Here is a tiny trained network, its code and every weight. The questions are about switching its units off for an input and a class, where a switched-off unit gives its printed mean instead of its output.

import numpy as np


def w(rows, s, z=0):
    codes = np.array(rows[::2]) - 128.0
    scale = np.full(codes.shape[1], s)
    scale[-1] = z or s
    return codes * scale


def f(y):
    return y / 2 * (1 + np.tanh(0.7978845608 * (y + 0.044715 * y**3)))


def log_softmax(a):
    a = a - a.max(-1, keepdims=True)
    return a - np.log(np.exp(a).sum(-1, keepdims=True))


def net(x, mask):
    res = np.array(x, float).reshape(1, 4) / 4 @ E
    y = f(res @ A[0][:, :-1].T + A[0][:, -1])
    res = res + np.where(mask, y, B[0][:, -1]) @ B[0][:, :-1]
    return log_softmax(res[-1] @ U[:, :-1].T + U[:, -1])


A, B = {}, {}
E = w([
[134,128,137,246,127,125,119,138,91,119],'x0',
[128,128,127,127,128,128,126,129,128,128],'x1',
[120,151,108,129,80,35,119,142,127,130],'x2',
[132,140,39,146,127,155,126,147,148,134],'x3',
],0.012)
A[0] = w([
[127,127,166,8,131,162,132,122,144,127,70],'neuron 0',
[124,121,199,166,136,150,124,125,117,123,133],'neuron 1',
[132,135,39,171,132,192,125,134,135,129,11],'neuron 2',
[134,125,141,65,130,140,148,112,137,125,204],'neuron 3',
[130,121,179,153,138,149,116,135,124,136,121],'neuron 4',
[124,137,40,73,116,89,119,138,142,129,104],'neuron 5',
[126,139,147,159,108,15,133,128,127,130,3],'neuron 6',
[129,124,78,93,126,103,113,133,131,127,111],'neuron 7',
[127,126,216,78,124,59,124,121,121,123,35],'neuron 8',
[121,128,85,156,129,169,144,125,147,133,117],'neuron 9',
[120,126,164,84,134,148,126,134,148,150,94],'neuron 10',
[129,128,139,117,128,128,146,119,139,133,171],'neuron 11',
[130,131,132,130,127,129,139,126,130,131,185],'neuron 12',
[133,122,105,97,147,243,131,123,133,126,28],'neuron 13',
[136,133,89,215,123,96,134,124,115,121,4],'neuron 14',
[128,123,186,162,131,176,120,131,114,122,115],'neuron 15',
],0.014,0.0073)
B[0] = w([
[138,103,200,155,134,136,89,115,37,115,254],'neuron 0',
[142,124,168,116,133,143,206,66,124,122,196],'neuron 1',
[134,101,205,151,139,131,67,130,30,118,181],'neuron 2',
[115,124,94,146,126,117,60,182,116,132,231],'neuron 3',
[144,139,156,124,125,132,186,79,135,124,166],'neuron 4',
[127,149,87,118,128,132,251,76,235,136,196],'neuron 5',
[135,89,194,142,152,162,37,140,19,116,190],'neuron 6',
[141,156,110,124,121,131,194,96,198,131,158],'neuron 7',
[115,142,30,122,126,140,57,199,187,142,198],'neuron 8',
[122,120,158,105,119,101,66,147,99,123,167],'neuron 9',
[135,128,148,148,126,119,107,124,99,123,175],'neuron 10',
[131,128,122,136,129,129,100,147,119,126,158],'neuron 11',
[126,130,132,123,132,134,108,136,115,124,157],'neuron 12',
[109,144,52,120,110,97,51,200,177,141,205],'neuron 13',
[105,134,54,74,128,130,36,210,185,145,185],'neuron 14',
[139,138,173,125,118,106,223,61,136,124,187],'neuron 15',
],0.015,0.0098)
U = w([
[142,96,210,165,153,151,118,117,58,98,218],'0',
[99,143,28,102,106,102,103,173,165,159,122],'1',
[150,153,133,116,120,133,246,58,174,128,1],'2',
],0.013,0.0035)

Each question gives the input, the list of numbers given to net, and the class t.
The units are the neurons (one row each of A and B). Each row of codes is followed by its name. A weight is (code - 128) times the scale printed after its matrix; where a second scale follows, it is the last column's (A, B and U).
mask holds one flag per neuron, in row order. A switched-off neuron (its flag False) gives its mean, the last column of its row in B, instead of its output. The means were averaged over made-up inputs and are rounded, as every weight is.
A unit's drop is (log p(t) with every unit on - log p(t) with that unit switched off) / (log p(t) with every unit on - log p(t) with every unit switched off).
The circuit of an input: a set's keep is (log p(t) with only the set's units on - log p(t) with every unit switched off) / (log p(t) with every unit on - log p(t) with every unit switched off). Starting from the 12 units with the biggest drops (on a tie, the unit counted first), units are removed one at a time, each time the one whose removal leaves the highest keep (on an exact tie, the one counted first), for as long as the keep stays at least 0.8.
circuit, biggest first: the units of the circuit, biggest drop first
top k neurons: the k neurons with the biggest drops, biggest first
drop when u is switched off: that unit's drop, to one decimal
input [3,5,-5,0], class 2: top 2 neurons => (neuron 0; neuron 6)
input [-3,1,-7,3], class 1: circuit, biggest first => (neuron 13)
input [8,0,5,1], class 1: top 3 neurons => (neuron 14; neuron 0; neuron 2)
input [7,-1,3,4], class 1: top 2 neurons => (neuron 14; neuron 0)
input [-2,8,-8,3], class 1: top 2 neurons => (neuron 13; neuron 6)
input [3,-2,0,-8], class 2: circuit, biggest first => (neuron 0; neuron 1)
input [-1,-3,2,-1], class 1: top 3 neurons => (neuron 0; neuron 15; neuron 1)
input [-2,5,2,-6], class 1: top 2 neurons => (neuron 8; neuron 2)
input [1,5,-4,7], class 0: top 3 neurons => (neuron 2; neuron 8; neuron 14)
input [-1,7,1,-5], class 1: top 4 neurons => (neuron 8; neuron 2; neuron 6; neuron 0)
input [-3,-8,-8,5], class 1: top 2 neurons => (neuron 13; neuron 6)
input [-4,2,-8,3], class 1: top 2 neurons => (neuron 13; neuron 6)
input [7,-7,3,1], class 1: drop when neuron 2 is switched off => 0.2
input [-1,-2,6,6], class 2: circuit, biggest first => (neuron 5)
input [0,-5,1,3], class 2: drop when neuron 8 is switched off => 0.5
input [-4,2,2,7], class 2: drop when neuron 5 is switched off => 0.3
